Below is a small trained network, with its code and all its weights. Each question gives an input and a class and asks what happens when units are switched off, that is, made to give their printed mean instead of their output.

import numpy as np


def w(rows, s, z=0):
    codes = np.array(rows[::2]) - 128.0
    scale = np.full(codes.shape[1], s)
    scale[-1] = z or s
    return codes * scale


def norm(h):
    return h / np.sqrt((h * h).mean(-1, keepdims=True) + 1e-5)


def f(y):
    return np.maximum(y, 0)


def log_softmax(a):
    a = a - a.max(-1, keepdims=True)
    return a - np.log(np.exp(a).sum(-1, keepdims=True))


def net(x, mask):
    res = np.array(x, float).reshape(1, 5) / 4 @ E
    u = 0
    for l in range(2):
        y = f(norm(res) @ A[l][:, :-1].T + A[l][:, -1])
        res = res + np.where(mask[u : u + 6], y, B[l][:, -1]) @ B[l][:, :-1]
        u += 6
    return log_softmax(norm(res)[-1] @ U[:, :-1].T + U[:, -1])


A, B = {}, {}
E = w([
[89,65,128,225,155,89,254,98,111,186],'x0',
[165,83,189,189,114,155,79,163,124,187],'x1',
[214,137,88,50,130,242,88,157,93,179],'x2',
[89,23,99,155,143,25,177,101,70,60],'x3',
[139,98,105,186,169,180,86,46,109,88],'x4',
],0.0055)
A[0] = w([
[190,49,84,103,112,119,147,119,1,84,11],'0.n1',
[116,143,146,177,190,103,99,139,112,201,102],'0.n2',
[122,135,124,16,139,107,178,193,121,126,219],'0.n3',
[117,108,55,49,169,72,84,149,73,149,76],'0.n4',
[119,88,157,182,123,157,66,76,121,185,61],'0.n5',
[180,139,99,145,168,144,122,88,106,123,5],'0.n6',
],0.0071,0.0033)
B[0] = w([
[113,254,83,88,181,155,152,169,135,151,206],'0.n1',
[165,103,69,171,181,110,190,166,96,154,170],'0.n2',
[211,152,147,211,114,107,102,147,96,227,254],'0.n3',
[158,223,133,54,98,196,241,115,22,144,185],'0.n4',
[203,203,102,113,134,154,138,146,164,135,189],'0.n5',
[67,143,152,36,185,204,152,82,35,60,151],'0.n6',
],0.0064,0.0054)
A[1] = w([
[214,95,136,54,44,170,39,189,110,139,34],'1.n1',
[182,205,113,130,114,170,105,69,107,122,89],'1.n2',
[189,147,115,133,172,154,196,117,130,147,251],'1.n3',
[174,47,168,167,110,178,123,199,135,240,165],'1.n4',
[99,194,79,134,106,170,1,119,243,158,126],'1.n5',
[66,159,183,113,59,63,113,125,117,205,187],'1.n6',
],0.0074,0.0027)
B[1] = w([
[156,167,98,252,81,58,112,1,110,138,219],'1.n1',
[83,58,145,135,164,190,125,233,158,193,226],'1.n2',
[167,153,120,91,95,45,80,144,141,160,255],'1.n3',
[202,205,83,153,29,95,115,122,55,116,236],'1.n4',
[165,113,188,141,159,152,153,184,171,33,214],'1.n5',
[144,135,116,165,97,102,96,79,73,157,189],'1.n6',
],0.0084,0.0081)
U = w([
[135,78,181,149,175,180,100,171,186,80,55],'0',
[9,1,145,166,138,83,149,51,128,126,100],'1',
[175,158,124,188,74,73,100,107,88,148,255],'2',
[95,114,99,45,160,191,142,134,84,155,14],'3',
],0.012,0.0027)

Each question gives the input, the list of numbers given to net, and the class t.
The units are the neurons (one row each of A and B). Each row of codes is followed by its name. A weight is (code - 128) times the scale printed after its matrix; where a second scale follows, it is the last column's (A, B and U).
mask holds one flag per neuron, layer by layer. A switched-off neuron (its flag False) gives its mean, the last column of its row in B, instead of its output. The means were averaged over made-up inputs and are rounded, as every weight is.
A unit's drop is (log p(t) with every unit on - log p(t) with that unit switched off) / (log p(t) with every unit on - log p(t) with every unit switched off).
The circuit of an input: a set's keep is (log p(t) with only the set's units on - log p(t) with every unit switched off) / (log p(t) with every unit on - log p(t) with every unit switched off). Starting from all 12 units, units are removed one at a time, each time the one whose removal leaves the highest keep (on an exact tie, the one counted first), for as long as the keep stays at least 0.8.
circuit, biggest first: the units of the circuit, biggest drop first
most important unit: the unit with the biggest drop
top k neurons: the k neurons with the biggest drops, biggest first
drop of u: that unit's drop, to one decimal
input [6,1,0,6,5], class 1: circuit, biggest first : (1.n4; 0.n3)
input [7,-4,-2,8,2], class 1: circuit, biggest first : (1.n4)
input [3,-5,4,7,2], class 3: circuit, biggest first : (1.n1; 1.n4)
input [-3,7,-7,-7,4], class 0: circuit, biggest first : (1.n5; 0.n3)
input [1,1,8,-2,6], class 3: circuit, biggest first : (0.n6; 1.n2)
input [2,-8,-1,-5,1], class 0: top 2 neurons : (1.n4; 1.n1)
input [-4,1,-1,6,8], class 0: circuit, biggest first : (1.n4; 1.n1)
input [-7,-6,-8,-8,-5], class 0: top 4 neurons : (1.n5; 1.n4; 1.n3; 0.n4)
input [0,5,-4,-7,6], class 0: circuit, biggest first : (1.n5; 1.n1)
input [-4,-2,-6,7,5], class 1: circuit, biggest first : (1.n4; 1.n3)
input [-8,2,-5,8,6], class 1: top 2 neurons : (1.n4; 1.n3)
input [1,-1,4,-3,3], class 0: circuit, biggest first : (0.n3; 1.n2; 0.n4; 1.n5)
input [6,2,-3,6,7], class 1: top 3 neurons : (1.n4; 0.n3; 1.n1)
input [5,-1,3,-5,8], class 3: most important unit : 0.n6
input [0,4,-6,3,0], class 1: top 2 neurons : (0.n3; 1.n4)
input [6,-2,5,-2,6], class 3: circuit, biggest first : (0.n6; 1.n1)
input [-5,-7,-2,5,5], class 3: top 2 neurons : (1.n1; 1.n4)
input [-1,-4,-6,1,1], class 1: top 4 neurons : (1.n4; 1.n3; 0.n3; 1.n1)
input [-2,0,6,8,-2], class 3: top 2 neurons : (0.n1; 0.n4)
input [2,-3,7,-2,8], class 3: most important unit : 0.n6
input [0,-7,-2,1,8], class 3: top 2 neurons : (1.n1; 0.n6)
input [-3,-4,-4,5,4], class 1: drop of 1.n1 : 0.1
input [6,1,-6,4,-1], class 1: drop of 1.n4 : 0.2
input [5,1,8,0,4], class 3: drop of 0.n1 : 0.2
input [-1,2,8,6,4], class 3: drop of 0.n6 : 0.0
